Below is a small trained network, with its code and all its weights. Each question gives an input and a target symbol and asks what happens when units are switched off, that is, made to give their printed mean instead of their output.

import numpy as np


def w(rows, s, z=0):
    codes = np.array(rows[::2]) - 128.0
    scale = np.full(codes.shape[1], s)
    scale[-1] = z or s
    return codes * scale


def f(y):
    return y / 2 * (1 + np.tanh(0.7978845608 * (y + 0.044715 * y**3)))


def softmax(a):
    e = np.exp(a - a.max(-1, keepdims=True))
    return e / e.sum(-1, keepdims=True)


def log_softmax(a):
    a = a - a.max(-1, keepdims=True)
    return a - np.log(np.exp(a).sum(-1, keepdims=True))


def net(x, mask):
    ids = ['αγδζηθλξσφψω'.index(c) for c in x.split()]
    T = len(ids)
    res = E[ids] + P[:T]
    q, k, v = (res @ M[0].T for M in (Q, K, V))
    z = softmax(np.where(np.tri(T) > 0, q @ k.T / 3**0.5, -1e9)) @ v
    res = res + np.where(mask[0], z, O[0][:, -1]) @ O[0][:, :-1]
    y = f(res @ A[0][:, :-1].T + A[0][:, -1])
    res = res + np.where(mask[1:13], y, B[0][:, -1]) @ B[0][:, :-1]
    return log_softmax(res[-1] @ U[:, :-1].T + U[:, -1])


Q, K, V, O, A, B = {}, {}, {}, {}, {}, {}
E = w([
[106,151,118,171],'α',
[147,116,133,136],'γ',
[84,190,135,185],'δ',
[94,151,72,157],'ζ',
[107,190,180,173],'η',
[100,106,44,121],'θ',
[189,98,204,53],'λ',
[122,103,72,132],'ξ',
[130,156,123,161],'σ',
[63,70,163,56],'φ',
[235,151,136,45],'ψ',
[90,240,85,5],'ω',
],0.021)
P = w([
[104,111,172,164],'0',
[122,100,152,135],'1',
[100,185,158,80],'2',
[144,76,126,115],'3',
[90,188,151,47],'4',
[160,63,133,102],'5',
[92,162,150,17],'6',
[158,66,135,109],'7',
[115,153,126,2],'8',
],0.0057)
Q[0] = w([
[175,63,138,252],'h1',
[108,170,146,63],'h1',
[77,79,148,134],'h1',
],0.017)
K[0] = w([
[124,149,126,254],'h1',
[138,84,140,20],'h1',
[85,117,134,146],'h1',
],0.019)
V[0] = w([
[223,220,82,99],'h1',
[8,166,122,54],'h1',
[138,169,57,254],'h1',
],0.0057)
O[0] = w([
[250,227,52,88,146],'h1',
[54,171,142,87,222],'h1',
[113,147,111,210,1],'h1',
],0.011,0.0056)
A[0] = w([
[32,130,8,210,114],'n1',
[82,157,136,111,165],'n2',
[183,19,113,216,186],'n3',
[81,158,51,173,46],'n4',
[138,137,117,175,214],'n5',
[130,83,26,137,132],'n6',
[125,187,97,194,127],'n7',
[152,103,86,62,82],'n8',
[117,66,96,84,138],'n9',
[108,142,199,126,2],'n10',
[58,128,24,109,156],'n11',
[67,125,158,85,9],'n12',
],0.012,0.0082)
B[0] = w([
[105,88,67,93,224],'n1',
[101,84,139,151,254],'n2',
[171,4,129,191,152],'n3',
[78,157,84,91,156],'n4',
[210,149,172,165,180],'n5',
[156,153,165,58,156],'n6',
[156,171,57,144,184],'n7',
[81,136,135,200,234],'n8',
[130,179,158,157,210],'n9',
[153,119,90,100,157],'n10',
[160,119,163,118,244],'n11',
[163,134,56,172,222],'n12',
],0.011,0.0086)
U = w([
[130,107,73,160,97],'α',
[162,75,172,151,125],'γ',
[72,186,40,184,3],'δ',
[127,118,16,60,36],'ζ',
[92,199,207,254,89],'η',
[134,80,101,6,55],'θ',
[142,114,249,41,198],'λ',
[168,60,111,71,116],'ξ',
[165,121,96,166,107],'σ',
[5,87,170,109,235],'φ',
[210,176,108,74,163],'ψ',
[54,218,126,49,93],'ω',
],0.0066,0.0041)

Each question gives the input, a string of symbols that net reads in full, and the target symbol t.
The units are the heads (3 rows each of Q, K, V and O) and the neurons (one row each of A and B). Each row of codes is followed by its name. A weight is (code - 128) times the scale printed after its matrix; where a second scale follows, it is the last column's (O, A, B and U).
mask holds one flag per unit, heads first, then neurons. A switched-off unit (its flag False) gives its mean, the last column of its rows in O or B, instead of its output. The means were averaged over made-up inputs and are rounded, as every weight is.
A unit's drop is (log p(t) with every unit on - log p(t) with that unit switched off) / (log p(t) with every unit on - log p(t) with every unit switched off).
The circuit of an input: a set's keep is (log p(t) with only the set's units on - log p(t) with every unit switched off) / (log p(t) with every unit on - log p(t) with every unit switched off). Starting from the 12 units with the biggest drops (on a tie, the unit counted first), units are removed one at a time, each time the one whose removal leaves the highest keep (on an exact tie, the one counted first), for as long as the keep stays at least 0.8.
circuit, biggest first: the units of the circuit, biggest drop first
unit that matters most: the unit with the biggest drop
k most important neurons: the k neurons with the biggest drops, biggest first
drop of u: that unit's drop, to one decimal
input φ λ θ σ η, target λ: circuit, biggest first : h1, n8
input λ ω ζ η γ θ, target θ: circuit, biggest first : n1, n6, n12
input φ σ η ψ ζ, target ψ: circuit, biggest first : h1, n6
input ω φ α η ζ ζ, target ζ: circuit, biggest first : h1, n1, n8
input ζ η δ γ η ζ δ λ η, target λ: circuit, biggest first : h1, n12
input γ λ φ ζ η γ δ, target φ: circuit, biggest first : h1
input σ ζ δ δ δ ω δ δ, target δ: circuit, biggest first : h1, n7
input α ξ ζ ψ ξ, target ψ: circuit, biggest first : h1, n6
input σ δ ω ω σ ξ ψ γ, target γ: circuit, biggest first : h1, n3, n12
input ψ ξ σ, target ψ: circuit, biggest first : h1, n2
input θ σ φ ζ φ ξ, target ξ: 4 most important neurons : n3, n1, n6, n8
input γ α θ ξ, target ξ: 2 most important neurons : n3, n1
input α θ η θ φ α σ, target φ: 3 most important neurons : n2, n5, n7
input ω δ α α η δ ζ δ σ, target ω: circuit, biggest first : h1
input ω η α θ α, target ω: 2 most important neurons : n12, n3
input θ α η λ λ η λ ζ θ, target λ: 2 most important neurons : n6, n11
input θ η φ λ θ ζ, target ζ: 2 most important neurons : n1, n4
input δ η ω ω ζ, target ω: drop of n4 : 0.1
input η η ψ δ α ψ η η θ, target ψ: drop of n10 : 0.0
input δ η ζ η σ θ, target θ: drop of n11 : 0.1
input η ξ λ δ ξ, target λ: unit that matters most : n12
